Below are the code and all the weights of a small trained network. Each question names an input and a class and asks about switching units off, where a switched-off unit gives its printed mean instead of its output.

import numpy as np


def w(rows, s, z=0):
    codes = np.array(rows[::2]) - 128.0
    scale = np.full(codes.shape[1], s)
    scale[-1] = z or s
    return codes * scale


def f(y):
    return np.maximum(y, 0)


def log_softmax(a):
    a = a - a.max(-1, keepdims=True)
    return a - np.log(np.exp(a).sum(-1, keepdims=True))


def net(x, mask):
    res = np.array(x, float).reshape(1, 8) / 4 @ E
    y = f(res @ A[0][:, :-1].T + A[0][:, -1])
    res = res + np.where(mask, y, B[0][:, -1]) @ B[0][:, :-1]
    return log_softmax(res[-1] @ U[:, :-1].T + U[:, -1])


A, B = {}, {}
E = w([
[99,132,133,183,94,148,134,143,110,91,170],'x0',
[127,84,67,125,33,143,236,145,160,111,91],'x1',
[162,146,79,130,96,107,92,168,78,91,125],'x2',
[146,143,164,188,215,69,182,150,165,174,196],'x3',
[32,147,127,67,66,198,176,254,111,154,205],'x4',
[131,21,131,165,87,191,139,83,154,94,131],'x5',
[104,164,130,117,134,143,154,110,146,83,128],'x6',
[149,91,116,113,138,197,71,139,112,93,202],'x7',
],0.011)
A[0] = w([
[108,91,134,152,112,145,215,130,181,127,179,64],'N1',
[78,140,142,105,81,90,136,138,187,126,129,10],'N2',
[150,84,133,99,68,177,138,114,135,132,84,1],'N3',
[161,138,135,139,138,32,95,171,102,177,130,21],'N4',
[160,132,158,154,189,81,85,30,150,146,60,56],'N5',
[163,155,147,125,181,86,103,162,95,168,141,41],'N6',
[134,14,71,121,13,127,128,115,118,86,59,79],'N7',
[185,199,128,140,189,42,107,160,107,123,127,155],'N8',
[165,132,146,42,162,118,89,17,156,172,117,98],'N9',
[71,187,150,127,136,68,151,187,153,178,119,132],'N10',
[151,123,136,146,131,148,140,136,138,127,138,70],'N11',
[185,110,171,175,157,46,74,1,146,115,79,84],'N12',
[119,142,48,121,80,155,155,104,109,72,101,84],'N13',
[169,146,118,129,132,100,131,126,132,33,109,33],'N14',
[141,132,136,148,116,231,44,128,104,112,185,73],'N15',
[150,86,126,181,153,123,181,75,165,142,158,159],'N16',
[152,18,151,172,160,143,180,83,166,123,209,62],'N17',
[86,141,178,126,113,147,223,155,133,155,151,56],'N18',
[108,113,111,123,46,129,127,165,130,125,90,132],'N19',
[102,146,167,116,148,176,17,185,84,119,193,48],'N20',
[119,191,127,121,139,72,172,180,123,140,124,83],'N21',
[118,79,137,113,106,123,167,106,177,89,130,137],'N22',
],0.0096,0.0034)
B[0] = w([
[114,155,192,202,128,145,142,176,184,161,76,196],'N1',
[108,122,115,146,138,141,180,131,121,92,140,157],'N2',
[193,109,122,83,83,180,112,121,125,200,136,174],'N3',
[197,103,95,150,85,45,124,107,137,160,188,187],'N4',
[122,26,92,166,232,95,202,17,121,70,55,226],'N5',
[150,100,116,107,151,47,80,110,166,170,180,196],'N6',
[223,92,39,142,93,226,152,161,51,149,183,232],'N7',
[201,190,83,79,145,28,75,127,98,158,156,229],'N8',
[113,76,105,60,189,171,114,79,195,132,30,197],'N9',
[113,146,133,83,118,49,230,111,104,194,130,224],'N10',
[107,126,110,157,111,120,105,114,156,142,156,138],'N11',
[128,63,55,222,242,138,148,24,58,56,115,249],'N12',
[157,207,111,139,117,200,159,157,101,92,101,188],'N13',
[157,196,124,157,135,124,106,124,131,83,127,158],'N14',
[86,89,140,130,128,180,49,153,88,49,191,216],'N15',
[187,140,147,213,128,105,98,138,143,94,111,190],'N16',
[167,134,212,230,103,145,2,182,200,152,73,209],'N17',
[56,118,206,165,87,113,212,161,168,127,96,205],'N18',
[144,115,95,71,97,158,188,124,88,148,152,190],'N19',
[14,54,183,51,132,98,58,131,86,85,192,243],'N20',
[143,200,129,95,103,82,185,129,120,149,171,201],'N21',
[131,129,124,178,112,187,120,174,153,124,94,172],'N22',
],0.0069,0.015)
U = w([
[182,107,79,122,39,220,134,148,82,134,133,117],'0',
[164,254,102,112,101,108,93,139,104,48,127,246],'1',
[59,157,162,118,77,131,227,151,135,165,115,2],'2',
[95,85,148,24,157,170,77,86,181,171,67,99],'3',
[151,159,127,100,128,35,130,123,109,197,170,82],'4',
[144,111,181,210,99,156,90,168,181,152,112,86],'5',
[154,94,101,170,187,110,121,48,105,95,97,203],'6',
[58,87,162,99,113,147,47,146,87,94,198,174],'7',
],0.0099,0.0014)

Each question gives the input, the list of numbers given to net, and the class t.
The units are the neurons (one row each of A and B). Each row of codes is followed by its name. A weight is (code - 128) times the scale printed after its matrix; where a second scale follows, it is the last column's (A, B and U).
mask holds one flag per neuron, in row order. A switched-off neuron (its flag False) gives its mean, the last column of its row in B, instead of its output. The means were averaged over made-up inputs and are rounded, as every weight is.
A unit's drop is (log p(t) with every unit on - log p(t) with that unit switched off) / (log p(t) with every unit on - log p(t) with every unit switched off).
The circuit of an input: a set's keep is (log p(t) with only the set's units on - log p(t) with every unit switched off) / (log p(t) with every unit on - log p(t) with every unit switched off). Starting from the 12 units with the biggest drops (on a tie, the unit counted first), units are removed one at a time, each time the one whose removal leaves the highest keep (on an exact tie, the one counted first), for as long as the keep stays at least 0.8.
circuit, biggest first: the units of the circuit, biggest drop first
k most important neurons: the k neurons with the biggest drops, biggest first
drop of u: that unit's drop, to one decimal
input [-8,3,0,-6,-4,8,-2,-3], class 0: circuit, biggest first => N7
input [2,-5,8,8,8,-8,6,7], class 4: 2 most important neurons => N8; N10
input [2,5,-5,-8,-8,4,4,1], class 0: 2 most important neurons => N7; N3
input [-8,3,-2,3,-1,-1,-1,8], class 3: 2 most important neurons => N12; N9
input [-5,7,2,4,1,-4,-7,7], class 4: 2 most important neurons => N7; N15
input [0,8,5,6,-3,6,-8,-5], class 5: 3 most important neurons => N17; N1; N16
input [2,-2,7,6,2,0,-5,4], class 7: 3 most important neurons => N20; N15; N10
input [-5,5,-4,-1,0,-8,3,7], class 3: 2 most important neurons => N7; N8
input [2,2,7,5,6,8,-7,8], class 7: 2 most important neurons => N20; N15
input [3,0,1,-4,-3,0,-1,1], class 0: 2 most important neurons => N7; N5
input [0,2,0,1,5,-6,-4,-2], class 2: 2 most important neurons => N18; N12
input [4,-1,1,-5,-2,5,-2,4], class 0: drop of N7 => 0.2
input [3,0,-6,0,0,1,-5,-5], class 5: drop of N12 => 0.1
input [3,5,4,7,3,1,2,6], class 5: drop of N20 => 0.0
input [4,7,0,-4,-7,8,-3,-6], class 0: circuit, biggest first => N7
